Below is a small trained network, with its code and all its weights. Each question gives an input and a target symbol and asks what happens when units are switched off, that is, made to give their printed mean instead of their output.

import numpy as np


def w(rows, s, z=0):
    codes = np.array(rows[::2]) - 128.0
    scale = np.full(codes.shape[1], s)
    scale[-1] = z or s
    return codes * scale


def f(y):
    return np.maximum(y, 0)


def softmax(a):
    e = np.exp(a - a.max(-1, keepdims=True))
    return e / e.sum(-1, keepdims=True)


def log_softmax(a):
    a = a - a.max(-1, keepdims=True)
    return a - np.log(np.exp(a).sum(-1, keepdims=True))


def net(x, mask):
    ids = ['ΛΩδζημπστ'.index(c) for c in x.split()]
    T = len(ids)
    res = E[ids] + P[:T]
    q, k, v = (res @ M[0].T for M in (Q, K, V))
    z = softmax(np.where(np.tri(T) > 0, q @ k.T / 2**0.5, -1e9)) @ v
    res = res + np.where(mask[0], z, O[0][:, -1]) @ O[0][:, :-1]
    y = f(res @ A[0][:, :-1].T + A[0][:, -1])
    res = res + np.where(mask[1:13], y, B[0][:, -1]) @ B[0][:, :-1]
    return log_softmax(res[-1] @ U[:, :-1].T + U[:, -1])


Q, K, V, O, A, B = {}, {}, {}, {}, {}, {}
E = w([
[192,85,190,116,127,105,114],'Λ',
[93,65,150,249,192,142,161],'Ω',
[98,80,151,122,138,125,141],'δ',
[119,152,194,79,164,99,139],'ζ',
[44,121,94,142,165,113,174],'η',
[98,206,37,43,100,97,154],'μ',
[82,129,92,6,91,79,162],'π',
[139,182,126,18,71,109,143],'σ',
[198,135,103,90,99,88,135],'τ',
],0.02)
P = w([
[132,18,66,82,182,109,122],'0',
[104,168,192,67,117,244,125],'1',
[71,15,179,132,163,65,23],'2',
[104,171,227,125,58,219,174],'3',
[101,76,150,128,174,109,147],'4',
[123,166,145,114,113,150,131],'5',
[206,152,68,172,228,199,254],'6',
],0.0092)
Q[0] = w([
[73,139,130,170,76,31,3],'head 0',
[46,48,179,100,130,8,96],'head 0',
],0.011)
K[0] = w([
[188,71,62,64,248,95,137],'head 0',
[147,125,109,79,203,212,107],'head 0',
],0.013)
V[0] = w([
[45,73,150,101,73,123,123],'head 0',
[28,189,81,121,134,98,250],'head 0',
],0.014)
O[0] = w([
[87,135,44,195,181,215,5,254],'head 0',
[86,72,161,152,81,49,71,159],'head 0',
],0.011,0.0068)
A[0] = w([
[58,193,96,120,66,137,158,4],'neuron 0',
[67,150,75,194,94,41,104,41],'neuron 1',
[104,96,116,10,47,140,118,107],'neuron 2',
[73,118,190,147,209,111,141,122],'neuron 3',
[146,33,62,124,159,186,161,12],'neuron 4',
[91,214,227,208,133,120,108,180],'neuron 5',
[159,51,125,69,77,156,127,68],'neuron 6',
[54,100,66,126,96,189,119,169],'neuron 7',
[152,213,146,139,81,149,96,26],'neuron 8',
[146,70,150,131,209,67,192,178],'neuron 9',
[125,108,164,131,90,148,180,186],'neuron 10',
[51,127,173,121,73,197,140,88],'neuron 11',
],0.011,0.003)
B[0] = w([
[72,49,198,59,103,50,82,158],'neuron 0',
[94,107,208,56,84,170,157,243],'neuron 1',
[235,132,74,112,161,97,105,192],'neuron 2',
[176,178,1,119,31,85,85,201],'neuron 3',
[50,244,167,81,88,98,139,206],'neuron 4',
[127,183,154,75,158,210,251,181],'neuron 5',
[178,102,182,133,89,158,168,154],'neuron 6',
[220,121,144,223,177,148,135,249],'neuron 7',
[168,230,193,198,67,45,108,148],'neuron 8',
[189,77,107,58,190,15,143,173],'neuron 9',
[215,115,126,115,95,152,175,140],'neuron 10',
[58,130,60,153,237,63,167,174],'neuron 11',
],0.0093,0.012)
U = w([
[118,109,181,117,101,57,143,7],'Λ',
[98,71,151,157,81,141,148,252],'Ω',
[154,149,164,205,125,1,125,79],'δ',
[122,150,109,171,149,162,55,184],'ζ',
[180,107,177,133,117,246,86,93],'η',
[101,158,113,66,168,132,120,82],'μ',
[209,88,54,162,28,156,129,218],'π',
[169,64,95,165,120,75,236,66],'σ',
[126,72,88,119,185,74,110,101],'τ',
],0.0071,0.0029)

Each question gives the input, a string of symbols that net reads in full, and the target symbol t.
The units are the heads (2 rows each of Q, K, V and O) and the neurons (one row each of A and B). Each row of codes is followed by its name. A weight is (code - 128) times the scale printed after its matrix; where a second scale follows, it is the last column's (O, A, B and U).
mask holds one flag per unit, heads first, then neurons. A switched-off unit (its flag False) gives its mean, the last column of its rows in O or B, instead of its output. The means were averaged over made-up inputs and are rounded, as every weight is.
A unit's drop is (log p(t) with every unit on - log p(t) with that unit switched off) / (log p(t) with every unit on - log p(t) with every unit switched off).
The circuit of an input: a set's keep is (log p(t) with only the set's units on - log p(t) with every unit switched off) / (log p(t) with every unit on - log p(t) with every unit switched off). Starting from the 12 units with the biggest drops (on a tie, the unit counted first), units are removed one at a time, each time the one whose removal leaves the highest keep (on an exact tie, the one counted first), for as long as the keep stays at least 0.8.
circuit, biggest first: the units of the circuit, biggest drop first
unit that matters most: the unit with the biggest drop
top k neurons: the k neurons with the biggest drops, biggest first
input η δ δ π Λ η η, target η: circuit, biggest first => [head 0; neuron 1; neuron 7]
input ζ μ Λ Ω Λ, target Λ: top 4 neurons => [neuron 7; neuron 9; neuron 2; neuron 11]
input Ω τ η η η σ π, target Ω: circuit, biggest first => [head 0; neuron 1]
input δ ζ ζ π μ Λ Ω, target η: top 4 neurons => [neuron 1; neuron 5; neuron 7; neuron 11]
input δ π μ, target ζ: circuit, biggest first => [head 0]
input π Λ η, target η: circuit, biggest first => [neuron 1; head 0; neuron 7]
input δ δ Λ ζ Λ, target ζ: circuit, biggest first => [head 0; neuron 1; neuron 9]
input Ω μ η Λ π π η, target μ: circuit, biggest first => [head 0; neuron 4]
input Λ τ Λ ζ π, target σ: circuit, biggest first => [head 0; neuron 2]
input μ π Λ, target Λ: circuit, biggest first => [head 0; neuron 1]
input Λ δ Ω ζ η, target ζ: circuit, biggest first => [head 0; neuron 7; neuron 9]
input ζ σ δ Λ τ η Λ, target μ: top 2 neurons => [neuron 4; neuron 7]
input δ δ π, target ζ: circuit, biggest first => [head 0; neuron 7]
input Λ ζ δ η Λ σ, target δ: top 2 neurons => [neuron 8; neuron 2]
input π Λ μ, target η: circuit, biggest first => [neuron 1; head 0; neuron 7]
input Λ π η Ω, target σ: circuit, biggest first => [neuron 5; neuron 11; neuron 10]
input ζ δ δ Λ σ τ ζ, target μ: circuit, biggest first => [head 0; neuron 7]
input μ μ ζ μ ζ δ η, target Λ: unit that matters most => head 0
input π δ δ, target η: top 2 neurons => [neuron 1; neuron 7]
input τ τ η, target σ: top neuron => [neuron 9]
input δ Λ Ω, target ζ: top 2 neurons => [neuron 4; neuron 3]
input Ω Λ π δ, target ζ: top 2 neurons => [neuron 11; neuron 1]
input σ δ τ μ μ σ δ, target Λ: top 2 neurons => [neuron 1; neuron 9]
input η Ω δ τ Λ η Λ, target σ: top 2 neurons => [neuron 9; neuron 10]
input μ σ π, target Λ: top 2 neurons => [neuron 1; neuron 6]
input μ σ τ, target Λ: top 2 neurons => [neuron 1; neuron 7]
